Below are the code and all the weights of a small trained network. Each question names an input and a class and asks about switching units off, where a switched-off unit gives its printed mean instead of its output.

import numpy as np


def w(rows, s, z=0):
    codes = np.array(rows[::2]) - 128.0
    scale = np.full(codes.shape[1], s)
    scale[-1] = z or s
    return codes * scale


def norm(h):
    return h / np.sqrt((h * h).mean(-1, keepdims=True) + 1e-5)


def f(y):
    return y / 2 * (1 + np.tanh(0.7978845608 * (y + 0.044715 * y**3)))


def log_softmax(a):
    a = a - a.max(-1, keepdims=True)
    return a - np.log(np.exp(a).sum(-1, keepdims=True))


def net(x, mask):
    res = np.array(x, float).reshape(1, 4) / 4 @ E
    u = 0
    for l in range(2):
        y = f(norm(res) @ A[l][:, :-1].T + A[l][:, -1])
        res = res + np.where(mask[u : u + 16], y, B[l][:, -1]) @ B[l][:, :-1]
        u += 16
    return log_softmax(norm(res)[-1] @ U[:, :-1].T + U[:, -1])


A, B = {}, {}
E = w([
[79,196,174,118,1],'x0',
[113,211,116,245,153],'x1',
[27,99,75,100,170],'x2',
[128,127,130,129,127],'x3',
],0.0099)
A[0] = w([
[133,123,110,185,166,59],'0.n1',
[9,125,92,109,165,229],'0.n2',
[136,141,131,116,141,116],'0.n3',
[164,92,125,102,183,106],'0.n4',
[107,126,136,101,97,91],'0.n5',
[45,129,105,112,123,57],'0.n6',
[134,165,118,116,80,54],'0.n7',
[173,92,118,112,206,101],'0.n8',
[135,121,110,155,126,110],'0.n9',
[145,148,104,210,224,67],'0.n10',
[107,150,126,141,118,2],'0.n11',
[136,151,108,157,152,106],'0.n12',
[64,103,101,123,203,70],'0.n13',
[53,126,101,116,117,69],'0.n14',
[187,106,118,148,152,103],'0.n15',
[77,158,108,251,125,89],'0.n16',
],0.019,0.0046)
B[0] = w([
[129,81,144,154,151,166],'0.n1',
[33,95,62,103,139,242],'0.n2',
[128,133,127,135,122,126],'0.n3',
[144,201,127,95,104,195],'0.n4',
[150,89,146,134,101,154],'0.n5',
[92,120,197,149,69,174],'0.n6',
[169,121,82,83,161,169],'0.n7',
[102,221,140,93,111,215],'0.n8',
[114,136,128,157,127,133],'0.n9',
[134,31,161,197,159,224],'0.n10',
[122,129,159,88,147,132],'0.n11',
[116,131,136,180,114,156],'0.n12',
[191,118,4,110,172,199],'0.n13',
[96,118,193,140,76,171],'0.n14',
[75,143,161,185,50,176],'0.n15',
[122,212,136,115,215,246],'0.n16',
],0.036,0.011)
A[1] = w([
[53,172,192,144,190,11],'1.n1',
[195,117,41,74,95,67],'1.n2',
[155,122,139,119,171,70],'1.n3',
[152,141,144,122,156,86],'1.n4',
[185,101,162,199,124,7],'1.n5',
[151,126,145,120,170,103],'1.n6',
[159,110,202,170,152,3],'1.n7',
[82,183,103,113,135,57],'1.n8',
[221,194,158,145,156,128],'1.n9',
[181,199,204,129,108,160],'1.n10',
[156,179,129,126,132,103],'1.n11',
[251,71,137,112,112,18],'1.n12',
[154,70,120,103,213,128],'1.n13',
[154,30,174,69,106,140],'1.n14',
[90,83,105,124,105,127],'1.n15',
[143,95,123,122,161,115],'1.n16',
],0.024,0.0042)
B[1] = w([
[151,119,116,20,131,253],'1.n1',
[96,112,175,51,152,237],'1.n2',
[123,142,111,139,91,150],'1.n3',
[116,141,121,134,91,147],'1.n4',
[95,79,165,88,117,164],'1.n5',
[116,145,107,127,80,154],'1.n6',
[97,89,173,148,96,165],'1.n7',
[151,123,160,80,155,226],'1.n8',
[109,173,162,201,72,232],'1.n9',
[166,179,75,184,129,234],'1.n10',
[107,151,129,160,108,185],'1.n11',
[253,89,82,91,126,207],'1.n12',
[158,145,94,181,100,199],'1.n13',
[88,75,110,161,98,209],'1.n14',
[204,183,209,169,150,177],'1.n15',
[123,131,99,146,106,147],'1.n16',
],0.053,0.011)
U = w([
[148,253,126,162,77,172],'0',
[67,72,211,179,99,250],'1',
[92,167,147,9,195,152],'2',
[116,103,51,200,211,40],'3',
[214,65,94,89,95,39],'4',
],0.019,0.0022)

Each question gives the input, the list of numbers given to net, and the class t.
The units are the neurons (one row each of A and B). Each row of codes is followed by its name. A weight is (code - 128) times the scale printed after its matrix; where a second scale follows, it is the last column's (A, B and U).
mask holds one flag per neuron, layer by layer. A switched-off neuron (its flag False) gives its mean, the last column of its row in B, instead of its output. The means were averaged over made-up inputs and are rounded, as every weight is.
A unit's drop is (log p(t) with every unit on - log p(t) with that unit switched off) / (log p(t) with every unit on - log p(t) with every unit switched off).
The circuit of an input: a set's keep is (log p(t) with only the set's units on - log p(t) with every unit switched off) / (log p(t) with every unit on - log p(t) with every unit switched off). Starting from the 12 units with the biggest drops (on a tie, the unit counted first), units are removed one at a time, each time the one whose removal leaves the highest keep (on an exact tie, the one counted first), for as long as the keep stays at least 0.8.
units of the circuit, in order: the units of the circuit, biggest drop first
most important unit: the unit with the biggest drop
k most important neurons: the k neurons with the biggest drops, biggest first
top k neurons in layer l: the k neurons of layer l with the biggest drops, biggest first
drop when u is switched off: that unit's drop, to one decimal
input [5,-7,0,-2], class 4: top 2 neurons in layer 0	[0.n2 0.n16]
input [3,1,6,4], class 2: most important neuron	[0.n10]
input [5,0,0,5], class 4: 2 most important neurons	[0.n8 0.n16]
input [-8,-7,0,6], class 0: 3 most important neurons	[0.n8 0.n2 0.n4]
input [8,-1,-4,0], class 4: 3 most important neurons	[0.n16 0.n2 1.n12]
input [2,0,-8,-3], class 4: units of the circuit, in order	[0.n16 1.n12 0.n2]
input [6,0,-5,1], class 4: 2 most important neurons	[0.n16 0.n8]
input [0,4,4,1], class 3: 2 most important neurons	[0.n13 0.n10]
input [-7,1,-3,7], class 1: top 4 neurons in layer 0	[0.n10 0.n16 0.n1 0.n2]
input [1,6,3,-6], class 2: 2 most important neurons	[0.n16 1.n1]
input [7,-5,-3,-5], class 4: 3 most important neurons	[0.n16 1.n12 0.n2]
input [-6,1,2,-1], class 3: 4 most important neurons	[0.n13 0.n10 0.n1 1.n1]
input [6,-4,0,-4], class 4: 3 most important neurons	[0.n2 0.n16 1.n12]
input [2,8,8,6], class 2: units of the circuit, in order	[1.n1]
input [-1,1,2,-3], class 3: 2 most important neurons	[0.n13 0.n10]
input [4,-2,-6,4], class 4: 4 most important neurons	[0.n16 1.n12 0.n8 0.n2]
input [0,8,6,-4], class 3: 2 most important neurons	[0.n10 0.n13]
input [-4,-5,0,6], class 0: top 3 neurons in layer 0	[0.n2 0.n4 0.n8]
input [0,8,2,7], class 3: top 2 neurons in layer 1	[1.n13 1.n2]
input [-1,8,4,7], class 3: most important unit	0.n10
input [-4,8,2,3], class 3: drop when 0.n12 is switched off	0.0
input [7,-3,4,2], class 1: drop when 0.n16 is switched off	0.2
input [8,-8,-4,2], class 4: drop when 0.n2 is switched off	0.2
input [2,-6,-6,7], class 4: top 2 neurons in layer 0	[0.n16 0.n2]
